Below is a small trained network, with its code and all its weights. Each question gives an input and a class and asks what happens when units are switched off, that is, made to give their printed mean instead of their output.

import numpy as np


def w(rows, s, z=0):
    codes = np.array(rows[::2]) - 128.0
    scale = np.full(codes.shape[1], s)
    scale[-1] = z or s
    return codes * scale


def norm(h):
    return h / np.sqrt((h * h).mean(-1, keepdims=True) + 1e-5)


def f(y):
    return np.maximum(y, 0)


def log_softmax(a):
    a = a - a.max(-1, keepdims=True)
    return a - np.log(np.exp(a).sum(-1, keepdims=True))


def net(x, mask):
    res = np.array(x, float).reshape(1, 8) / 4 @ E
    u = 0
    for l in range(3):
        y = f(norm(res) @ A[l][:, :-1].T + A[l][:, -1])
        res = res + np.where(mask[u : u + 5], y, B[l][:, -1]) @ B[l][:, :-1]
        u += 5
    return log_softmax(norm(res)[-1] @ U[:, :-1].T + U[:, -1])


A, B = {}, {}
E = w([
[39,81,98,229,97,70,219,136,91],'x0',
[20,134,146,183,222,127,132,92,72],'x1',
[133,167,193,99,26,80,146,140,158],'x2',
[97,184,219,80,205,123,40,51,82],'x3',
[30,131,1,12,53,169,109,24,216],'x4',
[39,162,192,106,165,44,127,98,130],'x5',
[137,112,139,181,34,183,208,162,91],'x6',
[187,138,94,37,103,85,107,141,200],'x7',
],0.0051)
A[0] = w([
[132,84,135,201,135,114,139,153,85,95],'L0N0',
[87,159,90,156,111,177,189,80,79,15],'L0N1',
[60,103,93,158,80,171,133,120,61,60],'L0N2',
[94,185,189,125,44,34,253,145,133,2],'L0N3',
[130,141,182,155,72,75,176,113,152,76],'L0N4',
],0.0059,0.004)
B[0] = w([
[137,167,66,93,101,130,118,91,233,240],'L0N0',
[87,27,154,145,142,245,124,75,114,192],'L0N1',
[110,80,200,144,158,125,173,68,126,228],'L0N2',
[2,208,150,201,88,46,178,234,218,254],'L0N3',
[99,169,165,168,151,129,171,208,129,204],'L0N4',
],0.0081,0.0025)
A[1] = w([
[128,51,18,188,122,103,162,177,145,26],'L1N0',
[75,80,154,154,125,205,197,80,87,2],'L1N1',
[129,74,56,118,161,110,190,216,95,40],'L1N2',
[144,171,92,20,34,141,158,64,203,26],'L1N3',
[85,119,222,186,255,51,89,116,6,86],'L1N4',
],0.0059,0.0033)
B[1] = w([
[211,37,83,78,254,13,208,125,99,196],'L1N0',
[82,106,58,223,121,178,143,81,64,185],'L1N1',
[182,133,115,148,162,70,206,56,165,157],'L1N2',
[93,148,21,78,85,245,114,189,148,222],'L1N3',
[130,181,54,53,112,132,95,107,182,253],'L1N4',
],0.0068,0.0047)
A[2] = w([
[96,210,140,76,253,117,45,148,15,180],'L2N0',
[96,96,181,175,162,221,149,117,157,149],'L2N1',
[208,207,92,196,123,105,75,167,93,12],'L2N2',
[107,91,30,106,61,142,157,203,114,2],'L2N3',
[244,181,145,156,119,233,176,176,93,105],'L2N4',
],0.0068,0.0023)
B[2] = w([
[146,163,254,94,137,50,138,61,144,253],'L2N0',
[66,57,85,137,58,92,134,90,26,185],'L2N1',
[119,47,191,128,92,246,125,193,76,165],'L2N2',
[128,204,111,104,131,143,53,116,183,217],'L2N3',
[172,70,188,167,77,155,37,191,55,212],'L2N4',
],0.0075,0.0052)
U = w([
[16,227,166,211,40,14,228,240,180,96],'0',
[83,252,206,40,231,31,42,17,140,153],'1',
[217,72,7,170,224,2,210,145,149,2],'2',
[201,78,196,153,68,160,70,187,47,191],'3',
[94,205,16,28,34,209,41,141,197,124],'4',
[29,67,42,198,103,181,178,43,39,194],'5',
],0.0085,0.004)

Each question gives the input, the list of numbers given to net, and the class t.
The units are the neurons (one row each of A and B). Each row of codes is followed by its name. A weight is (code - 128) times the scale printed after its matrix; where a second scale follows, it is the last column's (A, B and U).
mask holds one flag per neuron, layer by layer. A switched-off neuron (its flag False) gives its mean, the last column of its row in B, instead of its output. The means were averaged over made-up inputs and are rounded, as every weight is.
A unit's drop is (log p(t) with every unit on - log p(t) with that unit switched off) / (log p(t) with every unit on - log p(t) with every unit switched off).
The circuit of an input: a set's keep is (log p(t) with only the set's units on - log p(t) with every unit switched off) / (log p(t) with every unit on - log p(t) with every unit switched off). Starting from the 12 units with the biggest drops (on a tie, the unit counted first), units are removed one at a time, each time the one whose removal leaves the highest keep (on an exact tie, the one counted first), for as long as the keep stays at least 0.8.
circuit, biggest first: the units of the circuit, biggest drop first
most important unit: the unit with the biggest drop
top k neurons: the k neurons with the biggest drops, biggest first
top k neurons in layer l: the k neurons of layer l with the biggest drops, biggest first
drop of u: that unit's drop, to one decimal
input [2,4,-2,-4,-3,2,1,5], class 2: most important unit : L1N0
input [6,8,-6,-8,-7,-3,-7,-7], class 2: circuit, biggest first : L1N0; L0N0
input [0,5,5,-5,-4,-2,-7,6], class 2: circuit, biggest first : L2N0; L0N3
input [-6,-2,-2,4,1,-7,1,1], class 3: circuit, biggest first : L2N4; L1N4
input [0,-3,-4,-2,1,-8,-3,0], class 2: top 3 neurons : L1N0; L0N0; L1N2
input [1,1,6,2,-8,8,-2,7], class 0: top 2 neurons in layer 0 : L0N3; L0N4
input [4,3,-6,6,-5,5,7,-1], class 1: top 2 neurons : L1N4; L2N0
input [-2,7,2,3,5,8,6,-4], class 5: circuit, biggest first : L1N1; L0N1
input [-6,3,5,7,-4,-1,7,8], class 3: top 2 neurons in layer 0 : L0N2; L0N3
input [8,-7,-2,-8,8,-1,-6,-4], class 2: top 3 neurons in layer 1 : L1N0; L1N2; L1N4
input [1,-7,-8,5,2,-8,4,1], class 3: top 2 neurons in layer 0 : L0N0; L0N3
input [-4,-8,-8,-1,-2,-7,1,3], class 3: drop of L0N0 : 0.1
input [8,-4,-7,-8,2,-5,-7,-6], class 2: drop of L1N0 : 0.9
input [4,4,-2,-5,1,-5,-6,-3], class 2: drop of L2N4 : 0.1
input [4,5,3,-8,-1,-3,-7,0], class 2: circuit, biggest first : L1N0
